Below are the code and all the weights of a small trained network. Each question names an input and a target symbol and asks about switching units off, where a switched-off unit gives its printed mean instead of its output.

import numpy as np


def w(rows, s, z=0):
    codes = np.array(rows[::2]) - 128.0
    scale = np.full(codes.shape[1], s)
    scale[-1] = z or s
    return codes * scale


def f(y):
    return np.maximum(y, 0)


def softmax(a):
    e = np.exp(a - a.max(-1, keepdims=True))
    return e / e.sum(-1, keepdims=True)


def log_softmax(a):
    a = a - a.max(-1, keepdims=True)
    return a - np.log(np.exp(a).sum(-1, keepdims=True))


def net(x, mask):
    ids = ['ΞΣΦΨαγεθμ'.index(c) for c in x.split()]
    T = len(ids)
    res = E[ids] + P[:T]
    r = res
    for j in range(2):
        rows = slice(2 * j, 2 * j + 2)
        q, k, v = (r @ M[0][rows].T for M in (Q, K, V))
        z = softmax(np.where(np.tri(T) > 0, q @ k.T / 2**0.5, -1e9)) @ v
        o = O[0][rows]
        res = res + np.where(mask[j], z, o[:, -1]) @ o[:, :-1]
    y = f(res @ A[0][:, :-1].T + A[0][:, -1])
    res = res + np.where(mask[2:6], y, B[0][:, -1]) @ B[0][:, :-1]
    return log_softmax(res[-1] @ U[:, :-1].T + U[:, -1])


Q, K, V, O, A, B = {}, {}, {}, {}, {}, {}
E = w([
[158,194,73],'Ξ',
[105,116,73],'Σ',
[148,168,84],'Φ',
[179,189,91],'Ψ',
[16,55,77],'α',
[33,39,5],'γ',
[67,121,81],'ε',
[131,150,148],'θ',
[150,52,98],'μ',
],0.016)
P = w([
[161,224,3],'0',
[150,197,7],'1',
[137,170,14],'2',
[120,160,36],'3',
[106,152,51],'4',
[96,137,60],'5',
[99,131,92],'6',
[89,120,100],'7',
[91,107,122],'8',
[85,80,143],'9',
[84,84,160],'10',
[101,128,133],'11',
],0.0063)
Q[0] = w([
[107,116,105],'h0',
[176,76,246],'h0',
[233,178,251],'h1',
[121,133,67],'h1',
],0.017)
K[0] = w([
[144,148,174],'h0',
[193,203,10],'h0',
[191,171,31],'h1',
[199,45,140],'h1',
],0.013)
V[0] = w([
[149,91,89],'h0',
[47,209,132],'h0',
[250,164,130],'h1',
[110,179,141],'h1',
],0.014)
O[0] = w([
[227,126,49,247],'h0',
[153,247,108,92],'h0',
[154,93,220,2],'h1',
[106,187,99,32],'h1',
],0.012,0.0064)
A[0] = w([
[7,98,95,192],'n0',
[135,90,109,37],'n1',
[90,163,145,255],'n2',
[167,137,209,140],'n3',
],0.015,0.01)
B[0] = w([
[175,137,126,253],'n0',
[107,248,166,174],'n1',
[24,66,127,162],'n2',
[170,119,166,133],'n3',
],0.011,0.013)
U = w([
[169,164,132,153],'Ξ',
[138,91,102,65],'Σ',
[148,120,118,106],'Φ',
[194,147,134,98],'Ψ',
[118,84,74,48],'α',
[214,139,89,12],'γ',
[103,107,100,108],'ε',
[55,73,125,209],'θ',
[172,9,97,199],'μ',
],0.012,0.011)

Each question gives the input, a string of symbols that net reads in full, and the target symbol t.
The units are the heads (2 rows each of Q, K, V and O) and the neurons (one row each of A and B). Each row of codes is followed by its name. A weight is (code - 128) times the scale printed after its matrix; where a second scale follows, it is the last column's (O, A, B and U).
mask holds one flag per unit, heads first, then neurons. A switched-off unit (its flag False) gives its mean, the last column of its rows in O or B, instead of its output. The means were averaged over made-up inputs and are rounded, as every weight is.
A unit's drop is (log p(t) with every unit on - log p(t) with that unit switched off) / (log p(t) with every unit on - log p(t) with every unit switched off).
The circuit of an input: a set's keep is (log p(t) with only the set's units on - log p(t) with every unit switched off) / (log p(t) with every unit on - log p(t) with every unit switched off). Starting from all 6 units, units are removed one at a time, each time the one whose removal leaves the highest keep (on an exact tie, the one counted first), for as long as the keep stays at least 0.8.
circuit, biggest first: the units of the circuit, biggest drop first
unit that matters most: the unit with the biggest drop
top k neurons: the k neurons with the biggest drops, biggest first
which heads matter: for each layer, one digit per head in row order, 1 if its drop is at least 0.15 and else 0, layers parted by /
drop when u is switched off: that unit's drop, to one decimal
input μ μ μ γ Ψ α Ξ μ Φ ε θ θ, target θ: unit that matters most : n0
input ε μ Ξ μ γ Ξ θ Φ, target θ: circuit, biggest first : h0, n0, n2
input θ θ μ Φ ε Ξ μ θ Ξ ε μ Ξ, target μ: circuit, biggest first : n1, h0
input μ γ θ ε, target θ: which heads matter : 11
input Ξ θ ε θ Ξ, target θ: circuit, biggest first : n2, h0, n0
input γ α γ Ξ γ Ξ μ μ Φ Ξ ε θ, target θ: circuit, biggest first : n2, n0, h1
input Ξ θ Ξ, target θ: circuit, biggest first : h0, n2, n0
input Ξ μ Σ Ψ, target μ: circuit, biggest first : h0, n1
input μ μ Ξ μ Φ θ, target μ: top 2 neurons : n1, n3
input μ Σ α, target α: top 2 neurons : n2, n1
input μ μ θ, target μ: drop when h1 is switched off : 0.2
input μ μ Ξ μ α γ, target γ: drop when h0 is switched off : -0.1
input θ Ξ θ Σ α Ξ Ξ Σ, target α: drop when h1 is switched off : 0.7
input θ α μ μ Ψ μ μ γ Φ Ψ α Σ, target α: drop when n2 is switched off : 0.4
input μ Ξ Ψ, target μ: circuit, biggest first : h0
